Below are the code and all the weights of a small trained network. Each question names an input and a target symbol and asks about switching units off, where a switched-off unit gives its printed mean instead of its output.

import numpy as np


def w(rows, s, z=0):
    codes = np.array(rows[::2]) - 128.0
    scale = np.full(codes.shape[1], s)
    scale[-1] = z or s
    return codes * scale


def norm(h):
    return h / np.sqrt((h * h).mean(-1, keepdims=True) + 1e-5)


def f(y):
    return np.maximum(y, 0)


def softmax(a):
    e = np.exp(a - a.max(-1, keepdims=True))
    return e / e.sum(-1, keepdims=True)


def log_softmax(a):
    a = a - a.max(-1, keepdims=True)
    return a - np.log(np.exp(a).sum(-1, keepdims=True))


def net(x, mask):
    ids = ['αζθλμξστ'.index(c) for c in x.split()]
    T = len(ids)
    res = E[ids] + P[:T]
    u = 0
    for l in range(2):
        q, k, v = (norm(res) @ M[l].T for M in (Q, K, V))
        z = softmax(np.where(np.tri(T) > 0, q @ k.T / 4**0.5, -1e9)) @ v
        res = res + np.where(mask[u], z, O[l][:, -1]) @ O[l][:, :-1]
        u += 1
        y = f(norm(res) @ A[l][:, :-1].T + A[l][:, -1])
        res = res + np.where(mask[u : u + 4], y, B[l][:, -1]) @ B[l][:, :-1]
        u += 4
    return log_softmax(norm(res)[-1] @ U[:, :-1].T + U[:, -1])


Q, K, V, O, A, B = {}, {}, {}, {}, {}, {}
E = w([
[174,126,207,71,143],'α',
[148,131,153,64,128],'ζ',
[158,137,152,176,175],'θ',
[87,5,157,144,41],'λ',
[119,149,130,173,120],'μ',
[122,136,208,112,121],'ξ',
[185,141,115,131,185],'σ',
[198,124,186,114,183],'τ',
],0.019)
P = w([
[74,136,223,83,255],'0',
[126,139,171,108,139],'1',
[108,150,202,108,183],'2',
[151,113,166,111,114],'3',
[142,163,194,110,132],'4',
[144,87,179,118,121],'5',
[163,142,183,112,96],'6',
[126,60,192,113,154],'7',
[148,101,179,113,120],'8',
[110,33,233,88,218],'9',
],0.0079)
Q[0] = w([
[244,116,216,121,167],'0.h0',
[64,153,99,141,101],'0.h0',
[120,120,67,106,140],'0.h0',
[158,120,62,156,103],'0.h0',
],0.011)
K[0] = w([
[135,3,122,158,134],'0.h0',
[113,163,133,191,174],'0.h0',
[135,244,85,48,181],'0.h0',
[118,163,96,144,148],'0.h0',
],0.0067)
V[0] = w([
[154,255,209,141,163],'0.h0',
[149,197,171,129,160],'0.h0',
[111,108,119,65,166],'0.h0',
[116,197,73,55,152],'0.h0',
],0.0058)
O[0] = w([
[87,162,231,74,253,148],'0.h0',
[148,172,189,118,145,136],'0.h0',
[108,122,203,147,137,142],'0.h0',
[118,171,147,84,193,2],'0.h0',
],0.0064,0.0044)
A[0] = w([
[203,31,138,172,154,254],'0.n0',
[199,163,191,51,119,73],'0.n1',
[2,114,192,86,38,194],'0.n2',
[193,160,190,124,129,90],'0.n3',
],0.008,0.0081)
B[0] = w([
[164,96,59,123,35,249],'0.n0',
[77,171,132,199,65,161],'0.n1',
[155,73,16,150,165,221],'0.n2',
[23,161,2,177,85,157],'0.n3',
],0.0092,0.013)
Q[1] = w([
[69,249,115,175,122],'1.h0',
[93,134,103,153,51],'1.h0',
[70,209,193,108,186],'1.h0',
[135,87,96,70,162],'1.h0',
],0.02)
K[1] = w([
[54,249,200,145,155],'1.h0',
[128,221,107,196,78],'1.h0',
[130,163,183,93,251],'1.h0',
[175,51,166,143,110],'1.h0',
],0.016)
V[1] = w([
[2,90,129,140,127],'1.h0',
[71,101,92,64,96],'1.h0',
[149,138,168,43,81],'1.h0',
[92,57,214,191,89],'1.h0',
],0.015)
O[1] = w([
[144,69,195,40,100,218],'1.h0',
[107,152,146,58,143,239],'1.h0',
[101,195,98,127,38,4],'1.h0',
[219,109,251,159,46,234],'1.h0',
],0.016,0.0034)
A[1] = w([
[155,185,45,138,94,99],'1.n0',
[101,54,165,63,246,2],'1.n1',
[139,87,130,107,71,133],'1.n2',
[142,120,119,99,55,153],'1.n3',
],0.013,0.0099)
B[1] = w([
[151,86,180,87,145,194],'1.n0',
[227,250,29,123,69,144],'1.n1',
[72,165,75,150,117,249],'1.n2',
[50,108,146,149,165,254],'1.n3',
],0.012,0.0093)
U = w([
[75,111,63,159,231,192],'α',
[81,164,67,12,128,173],'ζ',
[146,199,130,245,88,170],'θ',
[151,26,171,67,86,167],'λ',
[243,116,40,61,148,117],'μ',
[145,138,73,137,14,2],'ξ',
[161,38,159,240,233,15],'σ',
[36,220,143,156,29,104],'τ',
],0.011,0.0053)

Each question gives the input, a string of symbols that net reads in full, and the target symbol t.
The units are the heads (4 rows each of Q, K, V and O) and the neurons (one row each of A and B). Each row of codes is followed by its name. A weight is (code - 128) times the scale printed after its matrix; where a second scale follows, it is the last column's (O, A, B and U).
mask holds one flag per unit, layer by layer, with each layer's heads first. A switched-off unit (its flag False) gives its mean, the last column of its rows in O or B, instead of its output. The means were averaged over made-up inputs and are rounded, as every weight is.
A unit's drop is (log p(t) with every unit on - log p(t) with that unit switched off) / (log p(t) with every unit on - log p(t) with every unit switched off).
The circuit of an input: a set's keep is (log p(t) with only the set's units on - log p(t) with every unit switched off) / (log p(t) with every unit on - log p(t) with every unit switched off). Starting from all 10 units, units are removed one at a time, each time the one whose removal leaves the highest keep (on an exact tie, the one counted first), for as long as the keep stays at least 0.8.
units of the circuit, in order: the units of the circuit, biggest drop first
unit that matters most: the unit with the biggest drop
top k neurons: the k neurons with the biggest drops, biggest first
k most important neurons of layer l: the k neurons of layer l with the biggest drops, biggest first
input θ ζ τ θ σ, target θ: 3 most important neurons of layer 0 => (0.n2, 0.n1, 0.n3)
input ξ μ λ θ ξ ζ τ, target ξ: unit that matters most => 0.h0
input σ μ τ θ ζ ζ ξ ξ, target ζ: units of the circuit, in order => (0.n1, 0.h0, 1.h0)
input λ τ ξ μ μ, target σ: units of the circuit, in order => (1.h0, 0.n0)
input ζ ξ ξ θ ξ ξ ξ ζ μ, target λ: top 2 neurons => (0.n1, 0.n3)
input σ λ ξ, target α: units of the circuit, in order => (0.h0, 0.n2, 1.n2, 1.h0)
input ζ ζ α ξ σ, target τ: top 2 neurons => (0.n2, 0.n3)
input τ σ ζ θ, target α: units of the circuit, in order => (1.h0, 0.n1, 0.n2, 0.n3)
input σ ζ θ ξ α ζ ξ, target τ: units of the circuit, in order => (0.n1, 0.n3, 0.h0)
input ξ ξ σ θ, target λ: top 3 neurons => (0.n0, 0.n2, 0.n1)
input ξ σ ξ σ ξ θ, target α: top 3 neurons => (0.n0, 0.n1, 0.n3)
input ξ ξ θ μ τ, target σ: top 2 neurons => (0.n2, 0.n1)
input μ α σ ξ μ μ θ θ α, target σ: 3 most important neurons of layer 0 => (0.n2, 0.n0, 0.n3)
input ξ λ σ θ ξ τ λ σ α, target ξ: units of the circuit, in order => (0.h0, 1.h0)
input ξ τ τ ξ σ, target θ: units of the circuit, in order => (0.n2, 0.n3, 1.h0, 0.n1)
input ξ σ μ, target λ: units of the circuit, in order => (0.n0, 0.h0, 1.h0)
input σ ζ ξ ζ ζ τ, target ζ: top neuron => (0.n1)
input ξ ζ σ τ ζ, target α: top 3 neurons => (0.n1, 0.n2, 0.n0)
input σ ξ ζ, target α: 2 most important neurons of layer 0 => (0.n0, 0.n2)
input α ξ ξ θ σ ξ, target σ: 2 most important neurons of layer 0 => (0.n0, 0.n2)
input σ θ σ σ ζ ξ θ, target ζ: 3 most important neurons of layer 0 => (0.n1, 0.n0, 0.n2)
input τ ξ τ, target θ: units of the circuit, in order => (0.n2, 1.h0, 0.h0)
